Below are the code and all the weights of a small trained network. Each question names an input and a class and asks about switching units off, where a switched-off unit gives its printed mean instead of its output.

import numpy as np


def w(rows, s, z=0):
    codes = np.array(rows[::2]) - 128.0
    scale = np.full(codes.shape[1], s)
    scale[-1] = z or s
    return codes * scale


def f(y):
    return y / 2 * (1 + np.tanh(0.7978845608 * (y + 0.044715 * y**3)))


def log_softmax(a):
    a = a - a.max(-1, keepdims=True)
    return a - np.log(np.exp(a).sum(-1, keepdims=True))


def net(x, mask):
    res = np.array(x, float).reshape(1, 7) / 4 @ E
    y = f(res @ A[0][:, :-1].T + A[0][:, -1])
    res = res + np.where(mask, y, B[0][:, -1]) @ B[0][:, :-1]
    return log_softmax(res[-1] @ U[:, :-1].T + U[:, -1])


A, B = {}, {}
E = w([
[81,153,64,194,56,202],'x0',
[255,145,130,171,107,148],'x1',
[145,15,132,72,78,192],'x2',
[116,167,217,111,21,92],'x3',
[129,129,126,126,130,128],'x4',
[106,109,201,194,157,163],'x5',
[133,65,102,197,103,40],'x6',
],0.0052)
A[0] = w([
[140,114,87,133,182,144,60],'neuron 1',
[111,157,182,121,49,105,62],'neuron 2',
[150,130,126,135,115,151,36],'neuron 3',
[141,142,141,98,142,159,1],'neuron 4',
[116,146,176,113,49,107,73],'neuron 5',
[119,91,64,136,189,163,86],'neuron 6',
[139,22,135,87,80,171,28],'neuron 7',
[98,98,218,207,166,161,122],'neuron 8',
[116,213,113,161,159,84,7],'neuron 9',
[116,64,103,186,93,36,69],'neuron 10',
[128,118,130,151,122,121,9],'neuron 11',
[38,104,121,99,138,112,81],'neuron 12',
[164,106,191,77,181,73,63],'neuron 13',
[136,107,73,145,185,142,64],'neuron 14',
[95,149,95,171,89,171,24],'neuron 15',
[246,151,126,156,116,161,68],'neuron 16',
[139,162,42,53,86,80,132],'neuron 17',
[95,151,81,167,67,176,121],'neuron 18',
[119,194,124,169,146,86,81],'neuron 19',
[122,197,148,68,151,200,70],'neuron 20',
[127,175,152,85,143,191,55],'neuron 21',
[39,114,118,95,147,121,54],'neuron 22',
],0.013,0.0057)
B[0] = w([
[179,188,147,95,120,125,168],'neuron 1',
[212,171,177,95,161,101,194],'neuron 2',
[125,194,73,121,78,118,98],'neuron 3',
[159,210,51,136,84,178,103],'neuron 4',
[205,168,173,104,162,104,194],'neuron 5',
[195,152,194,86,155,109,230],'neuron 6',
[2,193,158,65,128,212,224],'neuron 7',
[158,41,101,53,41,133,230],'neuron 8',
[33,178,165,58,116,189,175],'neuron 9',
[177,133,89,234,157,236,255],'neuron 10',
[164,206,50,118,64,158,90],'neuron 11',
[104,155,154,205,77,72,181],'neuron 12',
[96,144,11,114,212,61,229],'neuron 13',
[190,175,149,91,146,112,195],'neuron 14',
[120,169,21,93,141,93,152],'neuron 15',
[78,146,159,208,55,52,240],'neuron 16',
[152,26,111,69,52,144,238],'neuron 17',
[102,96,75,110,218,61,229],'neuron 18',
[55,148,169,104,134,181,192],'neuron 19',
[166,90,110,202,159,205,210],'neuron 20',
[155,127,88,173,142,197,167],'neuron 21',
[109,160,137,193,54,68,167],'neuron 22',
],0.03,0.0038)
U = w([
[32,191,144,78,128,178,125],'0',
[230,192,166,100,158,80,101],'1',
[104,135,2,122,183,45,100],'2',
[175,132,69,228,127,206,118],'3',
[96,161,144,220,41,32,115],'4',
[109,67,150,141,161,99,248],'5',
[152,41,93,74,46,123,79],'6',
],0.0062,0.013)

Each question gives the input, the list of numbers given to net, and the class t.
The units are the neurons (one row each of A and B). Each row of codes is followed by its name. A weight is (code - 128) times the scale printed after its matrix; where a second scale follows, it is the last column's (A, B and U).
mask holds one flag per neuron, in row order. A switched-off neuron (its flag False) gives its mean, the last column of its row in B, instead of its output. The means were averaged over made-up inputs and are rounded, as every weight is.
A unit's drop is (log p(t) with every unit on - log p(t) with that unit switched off) / (log p(t) with every unit on - log p(t) with every unit switched off).
The circuit of an input: a set's keep is (log p(t) with only the set's units on - log p(t) with every unit switched off) / (log p(t) with every unit on - log p(t) with every unit switched off). Starting from the 12 units with the biggest drops (on a tie, the unit counted first), units are removed one at a time, each time the one whose removal leaves the highest keep (on an exact tie, the one counted first), for as long as the keep stays at least 0.8.
circuit, biggest first: the units of the circuit, biggest drop first
unit that matters most: the unit with the biggest drop
k most important neurons: the k neurons with the biggest drops, biggest first
drop of u: that unit's drop, to one decimal
input [-8,4,-8,-7,8,-5,5], class 0: circuit, biggest first	(neuron 9)
input [2,1,-2,-3,0,4,-7], class 3: 2 most important neurons	(neuron 20; neuron 21)
input [-5,-8,-1,-1,3,2,3], class 4: 2 most important neurons	(neuron 12; neuron 22)
input [-6,2,0,-5,2,-8,7], class 6: 3 most important neurons	(neuron 17; neuron 20; neuron 18)
input [-6,-2,-1,-3,-5,3,-6], class 2: 2 most important neurons	(neuron 13; neuron 10)
input [3,7,2,-2,-3,-2,7], class 3: 3 most important neurons	(neuron 10; neuron 12; neuron 22)
input [3,-8,6,-8,-3,-1,2], class 1: 4 most important neurons	(neuron 6; neuron 14; neuron 16; neuron 1)
input [7,1,-8,4,0,-4,-6], class 0: 2 most important neurons	(neuron 9; neuron 19)
input [-3,7,-1,6,-6,1,-2], class 4: 2 most important neurons	(neuron 16; neuron 6)
input [4,-7,2,0,-2,6,-3], class 4: 2 most important neurons	(neuron 12; neuron 22)
input [-2,-8,4,4,2,-7,-5], class 4: 3 most important neurons	(neuron 12; neuron 22; neuron 8)
input [2,-4,7,-5,2,6,2], class 0: 2 most important neurons	(neuron 7; neuron 17)
input [7,-2,-5,-6,-3,3,5], class 2: 2 most important neurons	(neuron 18; neuron 15)
input [8,3,-6,-8,-1,7,6], class 1: unit that matters most	neuron 6
input [-7,0,-4,8,3,8,8], class 1: 2 most important neurons	(neuron 2; neuron 5)
input [1,4,0,5,-2,3,1], class 1: drop of neuron 12	0.1
input [1,-3,8,-2,-2,-4,5], class 0: drop of neuron 7	1.4
input [-8,3,-5,7,-4,3,1], class 2: drop of neuron 6	0.2
